Below is a small trained network, with its code and all its weights. Each question gives an input and a class and asks what happens when units are switched off, that is, made to give their printed mean instead of their output.

import numpy as np


def w(rows, s, z=0):
    codes = np.array(rows[::2]) - 128.0
    scale = np.full(codes.shape[1], s)
    scale[-1] = z or s
    return codes * scale


def f(y):
    return y / 2 * (1 + np.tanh(0.7978845608 * (y + 0.044715 * y**3)))


def log_softmax(a):
    a = a - a.max(-1, keepdims=True)
    return a - np.log(np.exp(a).sum(-1, keepdims=True))


def net(x, mask):
    res = np.array(x, float).reshape(1, 6) / 4 @ E
    y = f(res @ A[0][:, :-1].T + A[0][:, -1])
    res = res + np.where(mask, y, B[0][:, -1]) @ B[0][:, :-1]
    return log_softmax(res[-1] @ U[:, :-1].T + U[:, -1])


A, B = {}, {}
E = w([
[182,115,206,22,138],'x0',
[60,10,113,102,207],'x1',
[65,100,81,48,37],'x2',
[33,143,238,172,105],'x3',
[63,223,96,73,201],'x4',
[128,128,127,128,128],'x5',
],0.011)
A[0] = w([
[223,108,122,34,161,70],'n1',
[168,123,168,66,126,156],'n2',
[169,97,20,66,96,2],'n3',
[114,47,132,88,219,167],'n4',
[192,217,230,214,205,104],'n5',
[90,55,145,87,183,136],'n6',
[143,120,207,178,234,78],'n7',
[31,224,148,67,151,93],'n8',
[11,71,225,141,170,103],'n9',
[147,35,208,166,66,101],'n10',
[156,110,165,73,142,126],'n11',
[55,193,155,88,178,120],'n12',
[141,101,37,54,47,68],'n13',
[117,204,114,94,169,88],'n14',
[77,113,5,217,86,152],'n15',
[166,126,197,80,140,138],'n16',
[215,133,82,153,205,45],'n17',
[144,112,209,72,103,57],'n18',
[155,72,172,147,74,74],'n19',
[182,29,133,166,51,102],'n20',
[129,55,98,113,183,119],'n21',
[106,138,253,75,124,78],'n22',
[198,240,108,98,78,144],'n23',
[156,145,172,156,197,90],'n24',
[200,192,139,111,69,109],'n25',
[162,170,26,73,199,87],'n26',
[211,76,74,139,109,88],'n27',
[92,65,103,140,174,58],'n28',
[93,165,110,91,191,124],'n29',
[105,157,57,236,109,94],'n30',
[231,119,89,162,225,114],'n31',
[122,148,230,29,97,81],'n32',
[58,115,120,102,31,132],'n33',
[191,127,151,48,139,99],'n34',
[69,142,123,50,53,107],'n35',
[88,226,233,159,41,88],'n36',
[172,207,129,133,97,180],'n37',
[115,184,77,76,194,117],'n38',
],0.011,0.0045)
B[0] = w([
[87,224,150,119,182,187],'n1',
[106,130,101,188,162,167],'n2',
[91,142,171,41,120,173],'n3',
[190,127,46,119,97,202],'n4',
[76,82,120,113,97,253],'n5',
[168,132,51,123,112,187],'n6',
[63,71,112,109,105,204],'n7',
[157,93,193,184,125,201],'n8',
[161,223,139,12,77,221],'n9',
[169,104,182,181,125,206],'n10',
[103,128,85,161,167,159],'n11',
[179,106,187,212,103,191],'n12',
[83,85,148,94,101,177],'n13',
[166,95,157,181,119,173],'n14',
[95,190,113,173,198,212],'n15',
[98,124,106,167,162,171],'n16',
[89,122,151,90,111,185],'n17',
[123,151,128,152,168,165],'n18',
[153,109,179,191,123,173],'n19',
[164,109,182,193,131,199],'n20',
[187,150,65,103,93,175],'n21',
[92,189,150,135,168,185],'n22',
[178,122,63,120,109,205],'n23',
[96,84,117,113,103,176],'n24',
[191,124,42,98,91,184],'n25',
[156,162,224,117,109,201],'n26',
[164,152,214,136,115,173],'n27',
[163,165,60,120,127,167],'n28',
[152,88,146,183,131,178],'n29',
[88,183,110,160,203,201],'n30',
[70,91,152,55,93,207],'n31',
[84,157,108,152,154,185],'n32',
[80,77,119,110,116,179],'n33',
[89,173,107,183,170,171],'n34',
[68,27,109,120,99,174],'n35',
[173,185,107,23,101,220],'n36',
[153,120,69,119,123,189],'n37',
[166,95,174,173,131,189],'n38',
],0.011,0.017)
U = w([
[236,136,20,112,114,108],'0',
[209,81,239,212,142,101],'1',
[118,207,207,53,122,249],'2',
[44,194,89,194,254,74],'3',
[17,12,119,102,89,61],'4',
],0.012)

Each question gives the input, the list of numbers given to net, and the class t.
The units are the neurons (one row each of A and B). Each row of codes is followed by its name. A weight is (code - 128) times the scale printed after its matrix; where a second scale follows, it is the last column's (A, B and U).
mask holds one flag per neuron, in row order. A switched-off neuron (its flag False) gives its mean, the last column of its row in B, instead of its output. The means were averaged over made-up inputs and are rounded, as every weight is.
A unit's drop is (log p(t) with every unit on - log p(t) with that unit switched off) / (log p(t) with every unit on - log p(t) with every unit switched off).
The circuit of an input: a set's keep is (log p(t) with only the set's units on - log p(t) with every unit switched off) / (log p(t) with every unit on - log p(t) with every unit switched off). Starting from the 12 units with the biggest drops (on a tie, the unit counted first), units are removed one at a time, each time the one whose removal leaves the highest keep (on an exact tie, the one counted first), for as long as the keep stays at least 0.8.
units of the circuit, in order: the units of the circuit, biggest drop first
k most important neurons: the k neurons with the biggest drops, biggest first
drop when u is switched off: that unit's drop, to one decimal
input [-3,5,0,-6,-6,-4], class 1: units of the circuit, in order	n27
input [8,-2,-8,-7,-2,4], class 3: 2 most important neurons	n1; n34
input [4,-5,-3,-7,4,-7], class 2: 2 most important neurons	n26; n1
input [3,8,1,8,-8,7], class 0: 4 most important neurons	n9; n6; n4; n28
input [6,7,6,7,-3,4], class 0: units of the circuit, in order	n6; n4
input [6,-4,3,1,7,-6], class 1: units of the circuit, in order	n8; n12
input [0,2,6,-5,4,-8], class 4: 3 most important neurons	n35; n9; n13
input [-6,-3,7,-2,-1,-7], class 4: 2 most important neurons	n13; n35
input [-7,-4,-8,-4,-5,0], class 4: 2 most important neurons	n31; n5
input [-7,5,-8,1,-2,4], class 4: 2 most important neurons	n7; n31
input [3,6,-1,7,8,-1], class 1: 3 most important neurons	n12; n8; n29
input [-6,-4,-6,-6,4,7], class 2: 2 most important neurons	n26; n31
input [6,3,4,-7,1,1], class 2: 2 most important neurons	n3; n26
input [-6,4,5,-5,-4,-4], class 3: units of the circuit, in order	n15
input [0,3,0,1,3,3], class 0: 2 most important neurons	n10; n20
input [-7,-5,4,-2,1,1], class 3: 2 most important neurons	n15; n30
input [4,3,5,8,-7,-6], class 2: 4 most important neurons	n9; n36; n22; n12
input [4,-8,-2,-2,-7,-3], class 0: drop when n23 is switched off	0.2
input [3,6,7,-1,7,-7], class 1: drop when n8 is switched off	0.6
input [4,-1,6,2,2,-8], class 4: units of the circuit, in order	n35
input [6,-5,3,1,1,-2], class 3: drop when n34 is switched off	0.1
